Below is a small trained network, with its code and all its weights. Each question gives an input and a class and asks what happens when units are switched off, that is, made to give their printed mean instead of their output.

import numpy as np


def w(rows, s, z=0):
    codes = np.array(rows[::2]) - 128.0
    scale = np.full(codes.shape[1], s)
    scale[-1] = z or s
    return codes * scale


def norm(h):
    return h / np.sqrt((h * h).mean(-1, keepdims=True) + 1e-5)


def f(y):
    return np.maximum(y, 0)


def log_softmax(a):
    a = a - a.max(-1, keepdims=True)
    return a - np.log(np.exp(a).sum(-1, keepdims=True))


def net(x, mask):
    res = np.array(x, float).reshape(1, 8) / 4 @ E
    u = 0
    for l in range(2):
        y = f(norm(res) @ A[l][:, :-1].T + A[l][:, -1])
        res = res + np.where(mask[u : u + 6], y, B[l][:, -1]) @ B[l][:, :-1]
        u += 6
    return log_softmax(norm(res)[-1] @ U[:, :-1].T + U[:, -1])


A, B = {}, {}
E = w([
[122,135,128,127,131,121,131,127,126,124],'x0',
[133,121,110,129,169,99,122,242,237,117],'x1',
[126,123,131,132,127,131,131,131,127,128],'x2',
[118,129,136,141,123,136,130,136,126,125],'x3',
[132,124,135,136,124,131,129,132,125,127],'x4',
[127,127,124,125,128,122,124,124,130,129],'x5',
[122,124,128,124,131,128,132,126,131,127],'x6',
[124,143,37,113,47,118,253,131,151,111],'x7',
],0.0072)
A[0] = w([
[129,116,207,127,229,138,43,165,136,143,67],'0.n0',
[64,184,212,169,146,194,155,170,72,90,2],'0.n1',
[116,114,119,130,52,126,158,8,35,141,66],'0.n2',
[134,126,119,101,93,141,173,155,104,158,128],'0.n3',
[144,105,215,151,90,147,75,60,20,143,118],'0.n4',
[128,136,126,89,213,116,60,1,62,137,104],'0.n5',
],0.0092,0.002)
B[0] = w([
[149,208,124,139,223,151,96,111,53,37,245],'0.n0',
[125,72,145,133,96,63,96,82,112,189,157],'0.n1',
[125,243,144,144,210,227,113,95,35,2,236],'0.n2',
[154,144,83,129,117,158,107,85,86,117,161],'0.n3',
[136,57,102,89,75,42,190,163,224,181,235],'0.n4',
[129,40,144,139,39,60,166,137,174,210,222],'0.n5',
],0.0061,0.013)
A[1] = w([
[131,30,187,124,42,53,157,109,181,225,38],'1.n0',
[108,150,189,125,204,185,56,145,114,150,53],'1.n1',
[99,94,69,116,47,146,157,189,211,168,46],'1.n2',
[113,133,102,135,84,132,187,161,184,160,68],'1.n3',
[71,153,163,130,116,248,125,115,106,137,5],'1.n4',
[93,114,107,153,94,120,179,140,136,163,61],'1.n5',
],0.013,0.0016)
B[1] = w([
[170,75,174,196,116,53,114,14,123,246,255],'1.n0',
[133,153,152,202,122,96,130,219,156,91,191],'1.n1',
[75,87,82,55,105,189,54,152,157,124,195],'1.n2',
[105,81,135,99,115,140,148,170,132,183,180],'1.n3',
[138,166,110,93,113,157,191,59,105,140,165],'1.n4',
[119,137,177,108,146,120,134,168,163,113,166],'1.n5',
],0.011,0.014)
U = w([
[169,56,183,185,105,40,125,32,133,249,211],'0',
[158,191,173,237,204,84,86,254,148,46,3],'1',
[145,229,84,109,110,219,223,33,45,62,101],'2',
[68,68,75,38,90,202,102,209,191,154,111],'3',
],0.0067,0.00027)

Each question gives the input, the list of numbers given to net, and the class t.
The units are the neurons (one row each of A and B). Each row of codes is followed by its name. A weight is (code - 128) times the scale printed after its matrix; where a second scale follows, it is the last column's (A, B and U).
mask holds one flag per neuron, layer by layer. A switched-off neuron (its flag False) gives its mean, the last column of its row in B, instead of its output. The means were averaged over made-up inputs and are rounded, as every weight is.
A unit's drop is (log p(t) with every unit on - log p(t) with that unit switched off) / (log p(t) with every unit on - log p(t) with every unit switched off).
The circuit of an input: a set's keep is (log p(t) with only the set's units on - log p(t) with every unit switched off) / (log p(t) with every unit on - log p(t) with every unit switched off). Starting from all 12 units, units are removed one at a time, each time the one whose removal leaves the highest keep (on an exact tie, the one counted first), for as long as the keep stays at least 0.8.
circuit, biggest first: the units of the circuit, biggest drop first
most important unit: the unit with the biggest drop
k most important neurons: the k neurons with the biggest drops, biggest first
top k neurons in layer l: the k neurons of layer l with the biggest drops, biggest first
drop when u is switched off: that unit's drop, to one decimal
input [-3,2,-1,6,-1,-8,6,5], class 3: 3 most important neurons	(0.n2, 0.n0, 0.n5)
input [5,-3,4,2,1,-6,-1,2], class 2: most important unit	0.n2
input [-4,0,7,-3,-4,-3,6,8], class 2: circuit, biggest first	(0.n4, 1.n0)
input [3,1,8,7,1,2,-6,8], class 3: 2 most important neurons	(0.n0, 0.n2)
input [7,2,-8,-2,-2,-6,8,-8], class 1: 2 most important neurons	(0.n0, 1.n0)
input [-6,2,7,4,-8,3,8,5], class 3: 2 most important neurons	(0.n2, 0.n0)
input [7,-7,2,-6,7,7,-7,3], class 2: 2 most important neurons	(0.n2, 1.n0)
input [6,7,3,-3,-3,4,2,2], class 3: 4 most important neurons	(0.n2, 0.n0, 0.n5, 0.n4)
input [6,1,-3,6,-6,-1,0,5], class 3: drop when 0.n2 is switched off	1.1
input [1,5,-7,-3,1,5,4,8], class 3: drop when 1.n1 is switched off	0.0
input [8,2,-4,-3,-7,-5,8,2], class 3: drop when 0.n5 is switched off	0.3
input [-7,6,-7,4,-3,5,4,2], class 3: drop when 0.n5 is switched off	0.2
input [-6,0,-8,-1,7,3,0,1], class 2: top 2 neurons in layer 1	(1.n0, 1.n4)
input [-5,-2,-2,4,-2,-8,6,1], class 2: circuit, biggest first	(0.n2)
